[[ 1.07  3.88  1.99 -2.22 -1.26 -1.49  0.54  0.97]
 [ 1.25  3.11 -0.49 -1.55 -1.77 -1.01  1.26  0.71]
 [ 1.30 -1.74 -2.61 -0.25 -2.32 -1.31  1.75 -1.40]
 [-3.83 -0.74  0.23  3.83  5.91  5.39 -3.52  2.02]
 [-0.24 -1.45  0.80  0.21  0.33 -0.25 -0.41 -0.59]]
->
[[ 0.97  0.54 -1.49 -1.26 -2.22  1.99  3.88  1.07]
 [ 0.71  1.26 -1.01 -1.77 -1.55 -0.49  3.11  1.25]
 [-1.40  1.75 -1.31 -2.32 -0.25 -2.61 -1.74  1.30]
 [ 2.02 -3.52  5.39  5.91  3.83  0.23 -0.74 -3.83]
 [-0.59 -0.41 -0.25  0.33  0.21  0.80 -1.45 -0.24]]

[[ 3.08 -1.78  3.32  0.15 -1.74  0.44 -0.51 -0.37  0.51]
 [ 7.10 -2.29 -1.06  0.03  0.38 -4.20  0.23  0.01 -0.35]
 [ 7.21 -2.28 -1.15 -0.03  0.40 -4.00  0.27  0.05 -0.36]
 [ 3.32 -2.08 -1.08 -0.01  0.06 -3.94  0.54  0.02 -0.43]
 [ 7.28 -2.30 -0.99 -0.03  0.25 -4.16  0.27  0.11 -0.35]
 [ 4.29 -0.50  3.05  0.13 -2.07 -3.24 -0.51 -0.05  0.27]
 [ 7.27 -2.16 -0.85 -0.05  0.23 -3.89  0.19  0.06 -0.33]
 [ 3.16 -1.36  3.56  0.19 -1.83  0.07 -0.52 -0.38  0.52]
 [ 2.99 -1.34  3.41  0.20 -1.85 -0.03 -0.34 -0.32  0.47]]
->
[[ 0.51 -0.37 -0.51  0.44 -1.74  0.15  3.32 -1.78  3.08]
 [-0.35  0.01  0.23 -4.20  0.38  0.03 -1.06 -2.29  7.10]
 [-0.36  0.05  0.27 -4.00  0.40 -0.03 -1.15 -2.28  7.21]
 [-0.43  0.02  0.54 -3.94  0.06 -0.01 -1.08 -2.08  3.32]
 [-0.35  0.11  0.27 -4.16  0.25 -0.03 -0.99 -2.30  7.28]
 [ 0.27 -0.05 -0.51 -3.24 -2.07  0.13  3.05 -0.50  4.29]
 [-0.33  0.06  0.19 -3.89  0.23 -0.05 -0.85 -2.16  7.27]
 [ 0.52 -0.38 -0.52  0.07 -1.83  0.19  3.56 -1.36  3.16]
 [ 0.47 -0.32 -0.34 -0.03 -1.85  0.20  3.41 -1.34  2.99]]

[[ 5.07 -0.13  0.74  2.10  0.05 -1.73  6.58  2.68  1.08  1.83  0.62 -3.78]
 [-1.92  0.51  1.25 -5.49  0.66 -0.99  2.20 -2.53 -1.50  0.67 -1.51 -4.27]
 [-0.79  3.07  3.03 -2.90  3.31  2.13  2.37 -4.87  0.77 -2.02 -0.38 -2.65]
 [-4.04 -1.72 -0.36 -2.82  3.48  2.84 -4.39 -3.87 -2.94  1.46 -3.46  1.82]
 [-1.75  5.25 -0.60  0.44 -2.89  0.80 -1.44  3.56  1.32 -2.18  5.83  1.39]
 [ 2.99 -1.88 -0.35  2.44  2.28  0.45  2.22  0.43  1.80 -0.64  0.17  0.75]
 [-0.04 -1.04  0.93 -1.03  4.41  4.25 -0.59 -3.51 -0.88 -2.83 -1.80 -0.43]]
->
[[-3.78  0.62  1.83  1.08  2.68  6.58 -1.73  0.05  2.10  0.74 -0.13  5.07]
 [-4.27 -1.51  0.67 -1.50 -2.53  2.20 -0.99  0.66 -5.49  1.25  0.51 -1.92]
 [-2.65 -0.38 -2.02  0.77 -4.87  2.37  2.13  3.31 -2.90  3.03  3.07 -0.79]
 [ 1.82 -3.46  1.46 -2.94 -3.87 -4.39  2.84  3.48 -2.82 -0.36 -1.72 -4.04]
 [ 1.39  5.83 -2.18  1.32  3.56 -1.44  0.80 -2.89  0.44 -0.60  5.25 -1.75]
 [ 0.75  0.17 -0.64  1.80  0.43  2.22  0.45  2.28  2.44 -0.35 -1.88  2.99]
 [-0.43 -1.80 -2.83 -0.88 -3.51 -0.59  4.25  4.41 -1.03  0.93 -1.04 -0.04]]

[[-1.11  0.49]
 [-6.12  7.94]]
->
[[ 0.49 -1.11]
 [ 7.94 -6.12]]

[[ 1.51 -0.59  0.55  0.84 -0.09 -0.04  2.42  0.76  0.27 -0.03  2.19  0.70
  -0.03  0.52 -1.43  0.01]
 [-0.94 -1.23  0.94  5.16  6.94  0.16 -2.20 -1.26  2.15 -0.01 -3.03 -0.24
   0.04  1.15  1.73  0.01]]
->
[[ 0.01 -1.43  0.52 -0.03  0.70  2.19 -0.03  0.27  0.76  2.42 -0.04 -0.09
   0.84  0.55 -0.59  1.51]
 [ 0.01  1.73  1.15  0.04 -0.24 -3.03 -0.01  2.15 -1.26 -2.20  0.16  6.94
   5.16  0.94 -1.23 -0.94]]

[[-0.33 -2.07  0.67 -0.26  0.34]
 [ 0.30  2.03  0.57 -7.07  0.47]
 [ 1.11 -2.88  0.42  7.40  0.34]
 [ 0.11 -0.53 -0.84 -0.17  1.23]
 [ 0.97  1.51  1.55 -4.68 -3.18]
 [-0.90  0.97 -1.99 -0.53 -0.17]
 [-3.05 -2.02 -0.99  1.16 -0.68]
 [-0.11 -0.14 -0.25 -0.02  0.39]
 [-2.72  2.65 -0.05 -3.52  2.61]
 [ 0.27 -0.26 -0.07  1.32  1.77]]
->
[[ 0.34 -0.26  0.67 -2.07 -0.33]
 [ 0.47 -7.07  0.57  2.03  0.30]
 [ 0.34  7.40  0.42 -2.88  1.11]
 [ 1.23 -0.17 -0.84 -0.53  0.11]
 [-3.18 -4.68  1.55  1.51  0.97]
 [-0.17 -0.53 -1.99  0.97 -0.90]
 [-0.68  1.16 -0.99 -2.02 -3.05]
 [ 0.39 -0.02 -0.25 -0.14 -0.11]
 [ 2.61 -3.52 -0.05  2.65 -2.72]
 [ 1.77  1.32 -0.07 -0.26  0.27]]
---
[[-6.28 -2.87]
 [-7.03 -2.06]
 [-5.10  4.16]
 [ 1.10  0.47]]
->
[-2.87 -7.03]

[[ 1.05 -3.93]
 [-4.63 -1.94]
 [ 7.09  0.15]
 [-1.66  2.32]
 [ 2.61  4.04]]
->
[-3.93 -4.63]

[[-0.56  0.31  1.68]
 [-0.54  0.38  1.66]
 [-1.25  0.28  2.28]
 [-3.92  0.73  8.02]]
->
[ 1.68  0.38 -1.25]

[[-1.56 -4.02 -3.32  5.96 -6.03]
 [ 5.10 -3.80 -3.83  4.26 -1.24]
 [-0.87 -0.85 -0.85 -0.67 -0.98]]
->
[-6.03  4.26 -0.85]

[[-7.31  0.79  0.12]
 [-7.75 -4.60  2.65]
 [-4.89  0.77  4.55]]
->
[ 0.12 -4.60 -4.89]

[[ 1.86 -1.80  0.80 -0.87]
 [ 5.72 -5.98  3.98 -1.64]]
->
[-0.87  3.98]
